Below is a small trained network, with its code and all its weights. Each question gives an input and a target symbol and asks what happens when units are switched off, that is, made to give their printed mean instead of their output.

import numpy as np


def w(rows, s, z=0):
    codes = np.array(rows[::2]) - 128.0
    scale = np.full(codes.shape[1], s)
    scale[-1] = z or s
    return codes * scale


def norm(h):
    return h / np.sqrt((h * h).mean(-1, keepdims=True) + 1e-5)


def f(y):
    return np.maximum(y, 0)


def softmax(a):
    e = np.exp(a - a.max(-1, keepdims=True))
    return e / e.sum(-1, keepdims=True)


def log_softmax(a):
    a = a - a.max(-1, keepdims=True)
    return a - np.log(np.exp(a).sum(-1, keepdims=True))


def net(x, mask):
    ids = ['ΓΘΩαβδεζλμξπστψ'.index(c) for c in x.split()]
    T = len(ids)
    res = E[ids] + P[:T]
    u = 0
    for l in range(2):
        q, k, v = (norm(res) @ M[l].T for M in (Q, K, V))
        z = softmax(np.where(np.tri(T) > 0, q @ k.T / 3**0.5, -1e9)) @ v
        res = res + np.where(mask[u], z, O[l][:, -1]) @ O[l][:, :-1]
        u += 1
        y = f(norm(res) @ A[l][:, :-1].T + A[l][:, -1])
        res = res + np.where(mask[u : u + 12], y, B[l][:, -1]) @ B[l][:, :-1]
        u += 12
    return log_softmax(norm(res)[-1] @ U[:, :-1].T + U[:, -1])


Q, K, V, O, A, B = {}, {}, {}, {}, {}, {}
E = w([
[131,62,90,70,114,250],'Γ',
[83,162,144,153,135,9],'Θ',
[196,40,173,23,161,192],'Ω',
[184,63,141,112,150,125],'α',
[95,93,138,124,92,165],'β',
[3,135,198,122,95,129],'δ',
[43,149,88,117,67,182],'ε',
[55,148,170,123,100,86],'ζ',
[124,64,152,60,137,192],'λ',
[58,141,123,94,89,128],'μ',
[87,122,178,116,119,110],'ξ',
[134,82,151,127,112,126],'π',
[62,93,131,68,113,185],'σ',
[180,84,100,82,155,87],'τ',
[134,87,205,73,156,119],'ψ',
],0.0041)
P = w([
[188,120,154,190,162,129],'0',
[50,110,103,59,98,55],'1',
[66,141,38,126,253,121],'2',
[144,108,161,107,42,139],'3',
[87,167,100,72,69,72],'4',
[61,133,43,120,248,119],'5',
[166,156,175,135,64,138],'6',
[110,204,100,55,91,78],'7',
[69,129,38,121,248,111],'8',
],0.0043)
Q[0] = w([
[122,144,222,92,30,120],'L0H1',
[74,71,106,200,182,136],'L0H1',
[146,114,178,1,73,137],'L0H1',
],0.0043)
K[0] = w([
[121,113,254,72,51,181],'L0H1',
[100,168,99,179,206,60],'L0H1',
[162,144,207,113,42,161],'L0H1',
],0.0038)
V[0] = w([
[38,142,5,74,188,51],'L0H1',
[92,61,122,107,210,83],'L0H1',
[97,146,145,81,42,168],'L0H1',
],0.0018)
O[0] = w([
[254,255,184,186,230,147,115],'L0H1',
[113,196,154,45,118,176,253],'L0H1',
[68,228,140,92,132,93,232],'L0H1',
],0.0022,0.00057)
A[0] = w([
[26,186,4,117,139,146,169],'L0N1',
[105,190,105,215,131,119,109],'L0N2',
[168,148,231,221,158,21,3],'L0N3',
[119,159,54,117,240,44,121],'L0N4',
[157,80,157,104,163,186,104],'L0N5',
[46,113,117,198,160,54,182],'L0N6',
[178,98,61,97,80,176,180],'L0N7',
[130,119,135,119,101,34,124],'L0N8',
[58,112,116,79,182,197,124],'L0N9',
[136,107,51,40,137,167,117],'L0N10',
[66,88,133,132,88,108,135],'L0N11',
[180,121,61,205,189,134,98],'L0N12',
],0.0039,0.0037)
B[0] = w([
[224,60,223,50,197,99,253],'L0N1',
[152,86,87,123,125,104,138],'L0N2',
[50,50,4,110,94,91,132],'L0N3',
[109,156,106,99,85,218,210],'L0N4',
[91,142,123,140,180,142,155],'L0N5',
[141,101,95,147,163,187,202],'L0N6',
[120,154,182,127,133,92,189],'L0N7',
[88,167,126,112,144,144,165],'L0N8',
[121,228,63,162,113,62,211],'L0N9',
[63,167,148,207,141,79,194],'L0N10',
[163,183,78,106,157,125,189],'L0N11',
[47,181,193,55,128,81,150],'L0N12',
],0.0034,0.0043)
Q[1] = w([
[148,79,56,185,146,150],'L1H1',
[142,88,106,169,69,119],'L1H1',
[123,150,147,83,12,63],'L1H1',
],0.011)
K[1] = w([
[69,85,33,98,179,90],'L1H1',
[84,147,91,79,106,119],'L1H1',
[145,249,177,104,78,125],'L1H1',
],0.011)
V[1] = w([
[55,151,210,121,133,61],'L1H1',
[85,189,85,73,179,156],'L1H1',
[199,126,117,105,146,1],'L1H1',
],0.0063)
O[1] = w([
[95,5,139,106,154,120,219],'L1H1',
[108,203,200,101,220,183,4],'L1H1',
[189,126,198,97,146,2,25],'L1H1',
],0.0059,0.0025)
A[1] = w([
[95,144,150,136,138,214,255],'L1N1',
[145,177,160,146,2,77,157],'L1N2',
[124,78,125,140,101,90,115],'L1N3',
[108,175,205,114,228,160,170],'L1N4',
[113,124,108,84,175,171,163],'L1N5',
[114,112,89,109,213,98,157],'L1N6',
[119,94,167,74,115,105,215],'L1N7',
[60,108,175,121,133,173,174],'L1N8',
[177,76,138,154,157,205,113],'L1N9',
[85,115,93,111,138,166,35],'L1N10',
[149,100,160,97,194,98,105],'L1N11',
[128,197,78,113,165,150,3],'L1N12',
],0.0071,0.0026)
B[1] = w([
[94,162,158,161,178,105,227],'L1N1',
[210,117,159,193,171,160,168],'L1N2',
[109,167,117,123,127,101,200],'L1N3',
[173,119,64,103,63,139,203],'L1N4',
[150,92,142,198,134,95,224],'L1N5',
[120,137,172,99,115,172,231],'L1N6',
[133,187,128,153,149,154,255],'L1N7',
[186,125,78,132,114,121,217],'L1N8',
[166,125,148,2,81,128,156],'L1N9',
[173,102,146,70,144,111,190],'L1N10',
[80,112,133,180,85,167,194],'L1N11',
[104,92,175,152,102,59,172],'L1N12',
],0.0075,0.0048)
U = w([
[69,69,186,156,158,207,88],'Γ',
[189,172,143,141,181,163,142],'Θ',
[176,109,130,187,106,85,70],'Ω',
[115,118,15,72,95,94,42],'α',
[32,169,165,116,99,106,248],'β',
[129,152,83,177,45,199,56],'δ',
[71,120,77,214,190,100,147],'ε',
[89,36,169,122,50,114,107],'ζ',
[162,167,129,135,103,36,100],'λ',
[164,160,184,62,93,158,167],'μ',
[156,112,116,84,212,149,163],'ξ',
[128,254,131,155,141,147,168],'π',
[123,161,95,139,169,215,94],'σ',
[138,95,204,151,168,72,170],'τ',
[169,41,142,81,178,124,120],'ψ',
],0.0096,0.0016)

Each question gives the input, a string of symbols that net reads in full, and the target symbol t.
The units are the heads (3 rows each of Q, K, V and O) and the neurons (one row each of A and B). Each row of codes is followed by its name. A weight is (code - 128) times the scale printed after its matrix; where a second scale follows, it is the last column's (O, A, B and U).
mask holds one flag per unit, layer by layer, with each layer's heads first. A switched-off unit (its flag False) gives its mean, the last column of its rows in O or B, instead of its output. The means were averaged over made-up inputs and are rounded, as every weight is.
A unit's drop is (log p(t) with every unit on - log p(t) with that unit switched off) / (log p(t) with every unit on - log p(t) with every unit switched off).
The circuit of an input: a set's keep is (log p(t) with only the set's units on - log p(t) with every unit switched off) / (log p(t) with every unit on - log p(t) with every unit switched off). Starting from the 12 units with the biggest drops (on a tie, the unit counted first), units are removed one at a time, each time the one whose removal leaves the highest keep (on an exact tie, the one counted first), for as long as the keep stays at least 0.8.
circuit, biggest first: the units of the circuit, biggest drop first
most important unit: the unit with the biggest drop
top k neurons: the k neurons with the biggest drops, biggest first
k most important neurons of layer l: the k neurons of layer l with the biggest drops, biggest first
input ψ β π δ, target Γ: circuit, biggest first -> [L1H1]
input λ Ω λ, target ψ: top 2 neurons -> [L0N1 L0N4]
input β β ε δ, target Γ: circuit, biggest first -> [L1H1 L1N1]
input ψ Ω β Ω τ ψ, target Γ: circuit, biggest first -> [L1N6 L1N11]
input β β ψ ψ σ Ω Ω Ω, target π: top 4 neurons -> [L1N7 L0N1 L0N4 L0N6]
input β μ ε β ζ ψ π Γ, target λ: 3 most important neurons of layer 0 -> [L0N10 L0N4 L0N6]
input λ σ ε Ω Ω, target π: top 3 neurons -> [L1N7 L0N1 L0N4]
input π Θ Ω Γ β, target ε: 2 most important neurons of layer 0 -> [L0N7 L0N1]
input τ β δ ε δ τ, target μ: top 2 neurons -> [L1N6 L1N4]
input λ ψ ψ ψ ψ σ ξ, target α: 3 most important neurons of layer 0 -> [L0N1 L0N9 L0N4]
input δ β π π Ω, target λ: 3 most important neurons of layer 0 -> [L0N10 L0N4 L0N1]
input π π ξ ζ σ λ ψ β ε, target α: top 3 neurons -> [L0N1 L1N1 L0N4]
input τ Ω β ζ, target ε: 2 most important neurons of layer 1 -> [L1N4 L1N6]
input μ λ β β ψ ξ Ω Γ, target π: most important unit -> L0N4
input μ ξ β β π Θ Γ Θ Θ, target π: 2 most important neurons of layer 0 -> [L0N11 L0N1]
input ψ β μ σ ψ β, target Γ: 2 most important neurons of layer 1 -> [L1N6 L1N11]
input ζ ε β Θ, target β: top 4 neurons -> [L0N4 L1N11 L0N3 L0N1]
input Ω λ Ω ψ ε λ β β, target α: 2 most important neurons of layer 0 -> [L0N1 L0N9]
input ψ ξ ξ, target Γ: 2 most important neurons of layer 1 -> [L1N6 L1N11]
input π δ ξ, target α: 3 most important neurons of layer 0 -> [L0N1 L0N4 L0N9]
input Ω ψ τ, target ζ: most important unit -> L1N12
input ξ μ ξ σ Θ Ω, target τ: 2 most important neurons of layer 0 -> [L0N1 L0N9]
input Γ ε δ λ ψ, target ξ: top 2 neurons -> [L0N1 L0N7]
input Θ Ω ψ ζ Ω Ω, target δ: top 2 neurons -> [L1N4 L1N11]
input μ π δ, target π: 2 most important neurons of layer 0 -> [L0N11 L0N1]
input Γ ε ξ Ω ε, target π: 2 most important neurons of layer 0 -> [L0N4 L0N1]
